Below are the code and all the weights of a small trained network. Each question names an input and a target symbol and asks about switching units off, where a switched-off unit gives its printed mean instead of its output.

import numpy as np


def w(rows, s, z=0):
    codes = np.array(rows[::2]) - 128.0
    scale = np.full(codes.shape[1], s)
    scale[-1] = z or s
    return codes * scale


def f(y):
    return np.maximum(y, 0)


def softmax(a):
    e = np.exp(a - a.max(-1, keepdims=True))
    return e / e.sum(-1, keepdims=True)


def log_softmax(a):
    a = a - a.max(-1, keepdims=True)
    return a - np.log(np.exp(a).sum(-1, keepdims=True))


def net(x, mask):
    ids = ['αβγεθλξτφψω'.index(c) for c in x.split()]
    T = len(ids)
    res = E[ids] + P[:T]
    u = 0
    for l in range(2):
        r = res
        for j in range(2):
            rows = slice(2 * j, 2 * j + 2)
            q, k, v = (r @ M[l][rows].T for M in (Q, K, V))
            z = softmax(np.where(np.tri(T) > 0, q @ k.T / 2**0.5, -1e9)) @ v
            o = O[l][rows]
            res = res + np.where(mask[u + j], z, o[:, -1]) @ o[:, :-1]
        u += 2
        y = f(res @ A[l][:, :-1].T + A[l][:, -1])
        res = res + np.where(mask[u : u + 12], y, B[l][:, -1]) @ B[l][:, :-1]
        u += 12
    return log_softmax(res[-1] @ U[:, :-1].T + U[:, -1])


Q, K, V, O, A, B = {}, {}, {}, {}, {}, {}
E = w([
[131,138,139,100,200,107,78,105],'α',
[179,139,113,151,105,37,131,208],'β',
[94,199,71,88,100,138,197,154],'γ',
[98,115,74,159,5,134,130,163],'ε',
[124,124,57,165,213,79,161,176],'θ',
[132,52,135,53,67,124,167,53],'λ',
[168,65,115,156,45,87,144,128],'ξ',
[122,153,75,191,127,114,52,52],'τ',
[75,137,115,114,146,165,54,106],'φ',
[166,186,147,115,133,145,101,119],'ψ',
[198,188,159,103,98,151,139,85],'ω',
],0.02)
P = w([
[189,151,72,155,81,140,74,90],'0',
[128,171,153,156,85,99,95,125],'1',
[91,169,197,166,101,78,120,140],'2',
[73,168,175,193,117,32,117,92],'3',
[113,136,137,106,120,94,110,154],'4',
[119,137,85,61,116,61,104,176],'5',
[162,58,1,30,72,113,32,130],'6',
[85,111,125,74,152,102,178,168],'7',
[73,91,109,105,154,93,153,119],'8',
[30,99,149,144,171,70,204,83],'9',
[44,120,75,82,162,40,182,129],'10',
],0.012)
Q[0] = w([
[160,86,177,151,117,172,126,200],'0.h0',
[157,154,94,126,158,151,152,65],'0.h0',
[73,209,10,35,84,19,180,153],'0.h1',
[13,216,254,203,147,95,183,79],'0.h1',
],0.0091)
K[0] = w([
[156,166,124,139,115,129,121,117],'0.h0',
[136,108,94,129,150,155,136,131],'0.h0',
[95,79,245,101,151,192,174,245],'0.h1',
[215,91,27,30,133,179,78,187],'0.h1',
],0.013)
V[0] = w([
[53,50,155,100,200,136,148,124],'0.h0',
[134,149,178,171,156,119,106,29],'0.h0',
[134,163,56,226,78,55,176,40],'0.h1',
[200,206,245,154,53,255,90,223],'0.h1',
],0.0057)
O[0] = w([
[66,111,140,21,206,185,129,139,67],'0.h0',
[140,95,76,179,118,153,173,81,128],'0.h0',
[159,59,138,176,190,254,157,156,245],'0.h1',
[116,178,60,111,133,76,186,35,4],'0.h1',
],0.0075,0.0044)
A[0] = w([
[55,87,151,97,56,203,105,83,46],'0.n0',
[106,245,121,98,117,202,194,161,110],'0.n1',
[72,124,81,211,193,147,40,174,71],'0.n2',
[174,117,119,92,74,75,111,166,147],'0.n3',
[43,219,62,88,85,226,234,203,2],'0.n4',
[241,191,210,64,175,170,172,165,87],'0.n5',
[30,111,39,200,153,102,89,135,125],'0.n6',
[140,219,160,80,152,93,15,74,171],'0.n7',
[101,34,53,129,21,11,254,183,126],'0.n8',
[141,146,198,81,83,106,37,65,120],'0.n9',
[98,188,191,161,116,112,111,81,136],'0.n10',
[114,108,75,187,208,89,108,136,119],'0.n11',
],0.0064,0.0053)
B[0] = w([
[114,153,130,120,109,28,170,116,157],'0.n0',
[133,110,146,158,96,39,105,156,150],'0.n1',
[180,204,169,76,151,157,164,166,186],'0.n2',
[89,118,156,165,103,106,89,116,178],'0.n3',
[126,75,174,210,57,129,57,251,156],'0.n4',
[141,169,125,150,136,203,88,159,142],'0.n5',
[134,131,171,62,75,170,162,163,190],'0.n6',
[80,99,112,142,104,122,61,67,186],'0.n7',
[141,46,214,157,111,168,73,254,254],'0.n8',
[92,157,187,105,77,97,107,90,162],'0.n9',
[71,133,169,169,126,113,141,123,150],'0.n10',
[172,128,197,103,136,110,138,172,181],'0.n11',
],0.0078,0.0092)
Q[1] = w([
[176,253,7,55,224,203,140,45],'1.h0',
[23,170,207,232,210,176,191,61],'1.h0',
[129,206,39,113,233,228,167,17],'1.h1',
[145,186,207,123,140,168,93,102],'1.h1',
],0.0066)
K[1] = w([
[167,177,142,247,79,131,138,110],'1.h0',
[213,137,53,94,79,126,79,134],'1.h0',
[185,178,113,235,67,123,126,119],'1.h1',
[124,110,158,141,105,183,98,89],'1.h1',
],0.012)
V[1] = w([
[202,14,173,130,214,74,95,42],'1.h0',
[128,118,71,254,230,28,35,194],'1.h0',
[128,184,172,57,189,177,128,73],'1.h1',
[223,243,149,130,105,49,163,186],'1.h1',
],0.008)
O[1] = w([
[205,182,184,90,64,127,140,104,221],'1.h0',
[56,119,253,134,129,158,147,81,157],'1.h0',
[173,76,142,133,163,126,62,112,4],'1.h1',
[140,118,95,55,157,166,158,130,107],'1.h1',
],0.015,0.0039)
A[1] = w([
[157,201,151,175,179,141,103,215,169],'1.n0',
[72,134,134,155,61,144,32,137,95],'1.n1',
[118,105,138,76,173,151,110,93,140],'1.n2',
[170,93,187,116,125,121,81,117,144],'1.n3',
[89,184,125,116,183,131,174,73,241],'1.n4',
[89,121,90,138,192,188,186,153,12],'1.n5',
[109,217,69,59,144,111,69,51,148],'1.n6',
[131,139,20,132,189,87,152,111,179],'1.n7',
[192,251,144,84,102,139,106,75,155],'1.n8',
[74,114,120,113,92,85,106,2,140],'1.n9',
[110,75,124,185,105,162,199,148,114],'1.n10',
[187,91,110,175,152,116,137,220,1],'1.n11',
],0.0094,0.0081)
B[1] = w([
[168,62,91,137,100,174,106,125,227],'1.n0',
[189,133,148,187,222,107,160,36,249],'1.n1',
[182,171,113,190,84,134,164,73,167],'1.n2',
[78,191,94,205,105,192,179,144,234],'1.n3',
[54,91,55,103,92,177,26,133,185],'1.n4',
[101,113,209,197,88,6,130,148,171],'1.n5',
[214,253,107,148,66,107,157,157,161],'1.n6',
[49,179,104,166,175,233,193,128,139],'1.n7',
[77,107,151,54,182,113,91,150,210],'1.n8',
[243,25,35,59,138,50,244,157,178],'1.n9',
[193,147,118,54,199,53,108,147,196],'1.n10',
[30,150,142,30,146,116,137,15,216],'1.n11',
],0.0074,0.016)
U = w([
[83,183,182,85,114,177,79,67,79],'α',
[140,144,175,197,117,204,84,96,170],'β',
[173,58,83,118,2,112,174,90,149],'γ',
[129,182,94,133,120,194,195,114,116],'ε',
[112,101,141,104,106,174,191,23,32],'θ',
[164,209,158,121,173,141,19,149,119],'λ',
[179,71,124,101,188,218,145,200,254],'ξ',
[179,206,197,90,201,107,169,29,69],'τ',
[120,65,119,137,162,122,88,35,117],'φ',
[77,150,111,165,115,149,124,116,132],'ψ',
[199,140,84,191,197,111,181,137,99],'ω',
],0.0059,0.0058)

Each question gives the input, a string of symbols that net reads in full, and the target symbol t.
The units are the heads (2 rows each of Q, K, V and O) and the neurons (one row each of A and B). Each row of codes is followed by its name. A weight is (code - 128) times the scale printed after its matrix; where a second scale follows, it is the last column's (O, A, B and U).
mask holds one flag per unit, layer by layer, with each layer's heads first. A switched-off unit (its flag False) gives its mean, the last column of its rows in O or B, instead of its output. The means were averaged over made-up inputs and are rounded, as every weight is.
A unit's drop is (log p(t) with every unit on - log p(t) with that unit switched off) / (log p(t) with every unit on - log p(t) with every unit switched off).
The circuit of an input: a set's keep is (log p(t) with only the set's units on - log p(t) with every unit switched off) / (log p(t) with every unit on - log p(t) with every unit switched off). Starting from the 12 units with the biggest drops (on a tie, the unit counted first), units are removed one at a time, each time the one whose removal leaves the highest keep (on an exact tie, the one counted first), for as long as the keep stays at least 0.8.
circuit, biggest first: the units of the circuit, biggest drop first
top k neurons in layer l: the k neurons of layer l with the biggest drops, biggest first
which heads matter: for each layer, one digit per head in row order, 1 if its drop is at least 0.15 and else 0, layers parted by /
input τ α λ θ θ ε ω λ ψ ψ τ, target λ: which heads matter -> 01 / 10
input θ θ τ α θ ψ ξ ξ α ψ, target α: top neuron in layer 1 -> 1.n4
input α θ ω α ξ α ξ λ α α φ, target λ: circuit, biggest first -> 0.h1, 1.h0, 1.n9
input θ ψ ω λ τ ω ξ ε λ ψ α, target ψ: which heads matter -> 10 / 11
input γ φ θ θ θ α, target β: circuit, biggest first -> 0.h1, 1.h0, 1.n3, 1.n11
input λ γ τ ω λ ε α, target ε: which heads matter -> 01 / 01
input α λ ε θ ψ ψ α θ γ τ ψ, target β: circuit, biggest first -> 0.h1, 1.h1, 1.n11, 1.h0
input α θ θ λ ψ β ψ, target λ: circuit, biggest first -> 1.h0, 0.n9, 1.n9, 0.h0
input ε γ α ψ, target ψ: which heads matter -> 01 / 11
input ψ ξ α, target γ: top 2 neurons in layer 0 -> 0.n8, 0.n7
input γ β β ξ ξ ξ, target τ: which heads matter -> 00 / 11
input ω ω θ ξ γ ω γ φ τ α, target φ: which heads matter -> 01 / 10
input ε λ β β ψ τ τ τ, target γ: circuit, biggest first -> 0.h1, 1.n9, 0.n8, 1.n1
input λ ε τ α, target λ: which heads matter -> 00 / 10
input β τ θ τ θ ψ α, target ξ: circuit, biggest first -> 0.h1
input τ ξ ξ ω θ β φ α, target β: which heads matter -> 01 / 01
input α α ξ γ, target β: which heads matter -> 00 / 11
input ψ λ τ, target γ: circuit, biggest first -> 1.n9, 0.h1, 0.n7
input α ε ω, target τ: which heads matter -> 01 / 10
input ξ α τ α γ θ ψ ψ ε λ, target γ: which heads matter -> 10 / 10
input ε φ τ β ε γ, target φ: top neuron in layer 0 -> 0.n4
input ε β θ ω, target ψ: which heads matter -> 01 / 11
input ε α τ γ λ γ α θ φ θ, target ξ: top 2 neurons in layer 1 -> 1.n0, 1.n1
input ξ α α τ, target α: top 3 neurons in layer 1 -> 1.n4, 1.n8, 1.n1
